Below is a small trained network, with its code and all its weights. Each question gives an input and a class and asks what happens when units are switched off, that is, made to give their printed mean instead of their output.

import numpy as np


def w(rows, s, z=0):
    codes = np.array(rows[::2]) - 128.0
    scale = np.full(codes.shape[1], s)
    scale[-1] = z or s
    return codes * scale


def f(y):
    return np.maximum(y, 0)


def log_softmax(a):
    a = a - a.max(-1, keepdims=True)
    return a - np.log(np.exp(a).sum(-1, keepdims=True))


def net(x, mask):
    res = np.array(x, float).reshape(1, 6) / 4 @ E
    y = f(res @ A[0][:, :-1].T + A[0][:, -1])
    res = res + np.where(mask, y, B[0][:, -1]) @ B[0][:, :-1]
    return log_softmax(res[-1] @ U[:, :-1].T + U[:, -1])


A, B = {}, {}
E = w([
[236,238,158,229,168,170,30,82,118,72,105,159],'x0',
[97,67,228,167,244,85,83,255,59,184,82,247],'x1',
[124,126,138,126,129,128,125,125,121,132,133,124],'x2',
[122,139,130,119,133,115,137,115,119,135,126,135],'x3',
[131,125,123,131,128,132,125,138,136,124,125,129],'x4',
[224,72,220,6,165,11,88,124,248,161,193,140],'x5',
],0.0056)
A[0] = w([
[173,180,124,176,147,136,103,144,117,129,125,151,158],'N1',
[226,160,131,120,132,112,106,94,165,124,121,135,129],'N2',
[80,208,91,191,114,150,118,132,90,138,108,97,188],'N3',
[76,63,98,47,105,102,192,117,165,139,149,91,5],'N4',
[153,86,169,58,144,67,108,151,168,155,150,133,2],'N5',
[136,125,152,129,129,138,128,123,137,119,124,122,122],'N6',
[32,68,132,132,133,122,151,180,95,137,110,156,155],'N7',
[53,51,99,49,103,107,180,146,175,139,145,85,217],'N8',
[102,105,116,98,124,122,158,127,138,141,158,106,103],'N9',
[155,129,164,152,158,97,83,181,114,151,106,175,198],'N10',
[199,149,112,121,110,145,127,94,168,110,150,100,146],'N11',
[144,95,153,74,144,106,130,149,152,127,144,161,202],'N12',
[101,126,124,142,125,129,121,138,118,138,123,126,136],'N13',
[73,153,90,109,85,141,152,90,135,138,143,48,23],'N14',
[160,86,154,76,151,96,132,146,163,140,155,152,194],'N15',
[226,131,165,88,124,107,107,87,167,118,122,114,133],'N16',
[106,182,79,197,117,191,160,104,88,105,127,118,53],'N17',
[136,125,141,141,131,118,110,138,120,147,129,150,144],'N18',
[170,137,131,129,134,124,122,104,138,126,138,130,127],'N19',
[1,84,132,141,138,128,156,177,69,138,88,164,154],'N20',
[162,84,199,167,177,95,74,197,82,151,119,208,28],'N21',
],0.0083,0.0063)
B[0] = w([
[118,135,113,87,97,125,164,55,139,119,82,96,199],'N1',
[102,128,126,137,129,97,108,208,129,169,164,96,191],'N2',
[148,76,157,97,131,155,146,64,142,90,90,183,246],'N3',
[147,196,123,143,121,89,84,72,135,156,35,46,182],'N4',
[133,92,119,119,126,203,188,79,107,54,136,215,179],'N5',
[125,133,97,128,141,114,138,138,135,141,118,133,134],'N6',
[123,121,130,121,149,90,120,218,123,166,225,141,228],'N7',
[151,100,147,144,138,194,147,47,110,58,74,209,255],'N8',
[141,149,135,141,124,143,114,87,131,109,94,117,159],'N9',
[111,81,119,118,135,159,174,100,111,98,163,187,232],'N10',
[92,152,138,135,152,87,110,189,100,183,144,103,198],'N11',
[122,161,125,132,110,116,104,106,126,150,87,70,210],'N12',
[127,125,118,114,139,103,141,137,132,142,147,140,153],'N13',
[146,95,154,125,155,163,145,89,116,85,108,199,170],'N14',
[129,181,103,158,117,120,111,90,129,136,75,75,218],'N15',
[95,119,124,138,134,96,111,208,122,172,187,106,201],'N16',
[156,168,133,135,124,108,98,50,142,131,34,68,209],'N17',
[133,109,113,127,106,160,133,129,146,105,120,139,160],'N18',
[116,131,116,121,130,104,134,170,129,146,129,113,155],'N19',
[118,112,128,125,134,99,113,246,151,165,254,141,253],'N20',
[159,166,121,131,95,156,122,1,143,91,7,78,220],'N21',
],0.0099,0.009)
U = w([
[154,59,152,118,162,188,193,103,93,45,134,235,3],'0',
[161,194,110,135,68,106,78,87,152,134,76,34,218],'1',
[82,118,122,126,159,75,96,255,128,206,246,115,204],'2',
],0.0079,0.00046)

Each question gives the input, the list of numbers given to net, and the class t.
The units are the neurons (one row each of A and B). Each row of codes is followed by its name. A weight is (code - 128) times the scale printed after its matrix; where a second scale follows, it is the last column's (A, B and U).
mask holds one flag per neuron, in row order. A switched-off neuron (its flag False) gives its mean, the last column of its row in B, instead of its output. The means were averaged over made-up inputs and are rounded, as every weight is.
A unit's drop is (log p(t) with every unit on - log p(t) with that unit switched off) / (log p(t) with every unit on - log p(t) with every unit switched off).
The circuit of an input: a set's keep is (log p(t) with only the set's units on - log p(t) with every unit switched off) / (log p(t) with every unit on - log p(t) with every unit switched off). Starting from the 12 units with the biggest drops (on a tie, the unit counted first), units are removed one at a time, each time the one whose removal leaves the highest keep (on an exact tie, the one counted first), for as long as the keep stays at least 0.8.
circuit, biggest first: the units of the circuit, biggest drop first
k most important neurons: the k neurons with the biggest drops, biggest first
drop of u: that unit's drop, to one decimal
input [-1,-4,-1,4,-5,-6], class 0: circuit, biggest first => N3
input [-6,1,-6,4,-7,0], class 2: 2 most important neurons => N21, N3
input [8,6,4,-3,-7,2], class 1: 2 most important neurons => N21, N8
input [-3,-6,3,8,-5,-1], class 0: 2 most important neurons => N14, N8
input [0,-5,-6,-7,7,-5], class 0: 2 most important neurons => N3, N14
input [-4,2,7,-7,-3,-7], class 2: 2 most important neurons => N20, N7
input [1,6,-7,-4,-6,4], class 1: 3 most important neurons => N21, N8, N15
input [-6,3,-7,-6,4,-3], class 2: 2 most important neurons => N20, N7
input [5,4,5,1,2,7], class 1: 2 most important neurons => N21, N15
input [-1,-6,5,-2,2,-8], class 0: 2 most important neurons => N14, N3
input [-7,-7,6,-8,-1,-4], class 0: 2 most important neurons => N8, N14
input [-8,0,7,-2,6,3], class 1: 2 most important neurons => N4, N15
input [-7,3,-7,-5,-1,0], class 2: 4 most important neurons => N20, N7, N3, N21
input [7,8,-7,6,2,6], class 1: circuit, biggest first => N21
input [-3,7,-1,3,-2,0], class 2: 3 most important neurons => N20, N7, N3
input [1,7,-2,1,-3,8], class 1: drop of N15 => 1.7
input [-7,2,1,3,-2,-1], class 2: drop of N21 => 0.1
input [8,8,7,8,1,2], class 1: drop of N21 => 1.4
